[154 105 115 123 132 100 136]	132

[[126 124 129 130]
 [130 118 129 149]
 [122 127 127 133]]	127

[122 115 135 153]	115

[123 148 151 127 127 111 137]	127

[111 122 104 133]	122

[[130 107 155 121]
 [129 113 152 120]
 [128 116 151 119]]	116

[139 121 151 142 114]	151

[127 156 131 115 129]	131

[119 120 156 140 127 115]	140

[150 103 133 115 120 135 123]	120
---
149  138  140  123  107  134  132 Answer: 123, 149

132  130  150  137  140  124  136
118  121  143  129  124  136  133
111  124  141  122  123  135  128
Answer: 129, 150

137  138  118  141  128  138  147
146  138  114  122  132  107  137
132  124  120  142  130  142  108
Answer: 122, 147

141  153  102  143  106  125  135 Answer: 143, 153

123  136  154  130  137  155  129 Answer: 130, 155

134  124  154  129   99 Answer: 154, 154
---
[[135 143 155 112]
 [103 130 104 152]] Answer: 104

[[124 120 110 117 136]
 [113 140 119 107 128]
 [106 128 117 139 105]] Answer: 107

[[118 152 134 118 144]
 [134 132 128 126 124]] Answer: 126

[[124 124 132 131]
 [157 100 142 122]] Answer: 142

[[115 121 153 124 130]
 [127 108 127 140 126]
 [116 122 138 131 128]] Answer: 140

[[140 146 107 117 142 132 117]
 [120 125 141 117 109 111 143]] Answer: 111

[[151 101 113 135]
 [137 133 139 135]] Answer: 139

[[128 117 134 126]
 [119 123 132 129]
 [118 122 101 125]] Answer: 132

[[117 124 133 118 102 128]
 [140 117 140 131 133 127]] Answer: 133
---
[[106 137 130 149 106 113]
 [140 138 137 109 137 152]
 [151 127 117 136 123  98]] -> 106

[[104 121 143 122 135]
 [134 120 120 133 119]] -> 104

[114 151 140 128 116 112 119] -> 114

[147 137 132 152] -> 147

[106 131 125 133 143 109] -> 106

[103 141 128 125 146 132 154] -> 103

[101 116 111 141] -> 101

[129 146 107 122] -> 129

[102 138 119 136 154 123] -> 102
---
[[125 111 110 119]
 [126 130 134 131]
 [124 107 103 114]] -> 134, 103

[[128 124 129 123 135]
 [135 117 123 140 131]
 [129 139 155 126 131]] -> 155, 117

[[153 117 123 116 143 120]
 [120 144 126 125 128 123]
 [133 112 129 130 131 134]] -> 153, 112

[[148 120 118 124]
 [127 125 138 122]
 [132 116 146 157]] -> 157, 116

[[157 122 122 121 117 124]
 [120 130 122 121 126 119]] -> 157, 117

[134 116 138 100 133] -> 138, 100

[106 138 142 126 132 153 155] -> 155, 106

[103 115 148 134 139 124 149] -> 149, 103

[[141 128 141 127 126 142 131]
 [116 107 135 140 133 125 121]] -> 142, 107
---
154  139  103  131  120  147  134 -> 120
126  135  121  122  138  132  153 -> 138
131  124  115  151  133  125  118 -> 133
144  132   98  144  125  124  114 -> 125
120  128  152  132  128  118  139 -> 128
105  138  123  140  126  135  141 -> 126
146  106  136  122  134  119  123 -> 134
128  104  120  118  138  109  130 -> 138
118   99  117  119  106  124  118 -> 106
---
[127 138 102 133 140 124 119] result: 127, 119

[[156 135 143 121 127 148 108]
 [110 119 104 125 107 106 123]
 [136 121 130 123 121 131 116]] result: 156, 116

[[129 107 114 104 113 120]
 [145 140 155 128 144 113]] result: 129, 113

[132 122 119 141 124 154] result: 132, 154

[[129 118 136 113 143 118]
 [118 144 105 142 112 144]] result: 129, 144

[138 106 107 129 128] result: 138, 128

[[112 132 121 117 125 119 138]
 [138 121 127 149 133 132 115]
 [157 113 119 133 133 124 128]] result: 112, 128

[127 109 106 119] result: 127, 119
---
130,150,126,131,129,130,130
123,155,122,130,120,130,144
127,153,124,131,125,130,134
-> 153

126,133,133,108,119,137,131
153,112,130,154,128,133,129
-> 112

122,105,147,125
126,121,133,127
133,151,109,131
-> 151

139,152,132,128,129 -> 152

104,141,151,116,156,123,100 -> 141

105,121,125,123 -> 121

114,152,116,130,108,148 -> 152

128,129,132,130,127,127,123
127,116,107,133,149,130,137
-> 116

124,137,142,136,111,102,116 -> 137
---
130	136	126	143	134	156 ⇒ 126
138	155	108	104	139	138 ⇒ 108
152	140	125	142	150	153 ⇒ 125
126	107	121	120	124	121 ⇒ 121
131	140	121	115	107	117 ⇒ 121
144	138	108	150	112	151 ⇒ 108
---
[[129 128 140 133 134 145 130]
 [132 130 106 129 128 122 120]] | 134

[152 105 152 104] | 105

[[123 154 115 121]
 [131 111 137 133]] | 154

[121 150 122 112 128 143 123] | 128

[[135 134 124 124 128]
 [129 135 133 118 107]
 [136 140 131 123 118]] | 124

[135 123 132 112 124 110 103] | 124

[120 127 156 125 132] | 156

[129 138 153 143] | 138
---
[122 142 137 154 113 123 136] -> 136
[101 129 123 108] -> 108
[125 119 102 142] -> 142
[118 144 104 123 118] -> 118
[144 138 146 137 118 147 150] -> 150
[116 112 141 157] -> 157
[133 141 143 131 139 152] -> 152
[ 99 114 109 112] -> 112
[129 100 113 115] -> 115
---
[[141 133 137 120 121 122 109]
 [151 125 134 133 124 129 113]] >> 129

[[118 107 130 131]
 [145 156 116 127]
 [151 103 138 132]] >> 116

[[136 144 135 121 101 122 133]
 [125 127 131 129 127 131 131]] >> 131

[[139 124 144 152 126 126]
 [139 134 130 137 113 127]
 [128 127 136 138 147 130]] >> 113

[[118 137 140 122 138 114 111]
 [142 106 111 116 140 150 117]] >> 150

[[128 134 126 134 128]
 [124 136 128 108 125]
 [109 120 116 100 127]] >> 108

[[139 123 121 103 136 113]
 [118 122 111 136 125 131]] >> 125

[[117 124 130 146]
 [135 136 123 103]
 [116 130 151 129]] >> 123

[[122 126 127 153 130 130]
 [109 110 135 154 114 102]
 [121 112 114 155 117 147]] >> 114
---
[[130 119 126 125 154 147 108]
 [125 122 132 133 122 131 136]
 [123 113 121 123 128 126 142]] ⇒ 154

[107 114 127 112  98] ⇒ 98

[145 137 138 154 125] ⇒ 125

[135 156 103 123 115 139 140] ⇒ 115

[133 115 143 125 142 124 107] ⇒ 142

[153 111 116 106 129 136] ⇒ 129

[135 125 111 146 101 109 121] ⇒ 101

[135 113 138 110 115 119 105] ⇒ 115

[[135 132 141 106 127 157 131]
 [129 110 152 122 112 107 154]] ⇒ 127
---
[[115 133 112 122 107 115 130]
 [158 125 143 107 133 127 131]] --> 131

[[114 138 133 157]
 [111 146 128 129]
 [114 137 134 154]] --> 129

[[134 117 101 109 121 137 127]
 [139 147 140 117 121 133 127]
 [139 117 127 134 121 140 141]] --> 127

[[145 139 133 152 134]
 [133  99 124 121 139]
 [135 137 150 144 109]] --> 139

[[132 116 125 138 129]
 [113 148 155 136 121]] --> 121

[[126 144 125 133 125 102]
 [131 125 107 122 155 139]] --> 139

[[134 125 139 134 108 124]
 [121 133 112 104 114 128]] --> 128
---
Q:
[[117 145 136 125 127 134]
 [119 139 137 125 123 140]
 [118 151 130 116 114 135]]
A: 139

Q:
[[113 126 129 101]
 [113 126 129 102]
 [128 128 128 128]]
A: 126

Q:
[[133 146 141 104 122 140]
 [114 107 127 142 132 133]
 [128 111 134 145 137 120]]
A: 107

Q:
[[128 150 143 122]
 [129 150 145 123]
 [131 148 147 123]]
A: 150

Q:
[[129 130 107 111]
 [109 136 106 107]
 [125 128 111 112]]
A: 136

Q:
[[152 146 150 147 105 150]
 [129 127 128 130 129 128]
 [127 129 127 124 128 128]]
A: 127
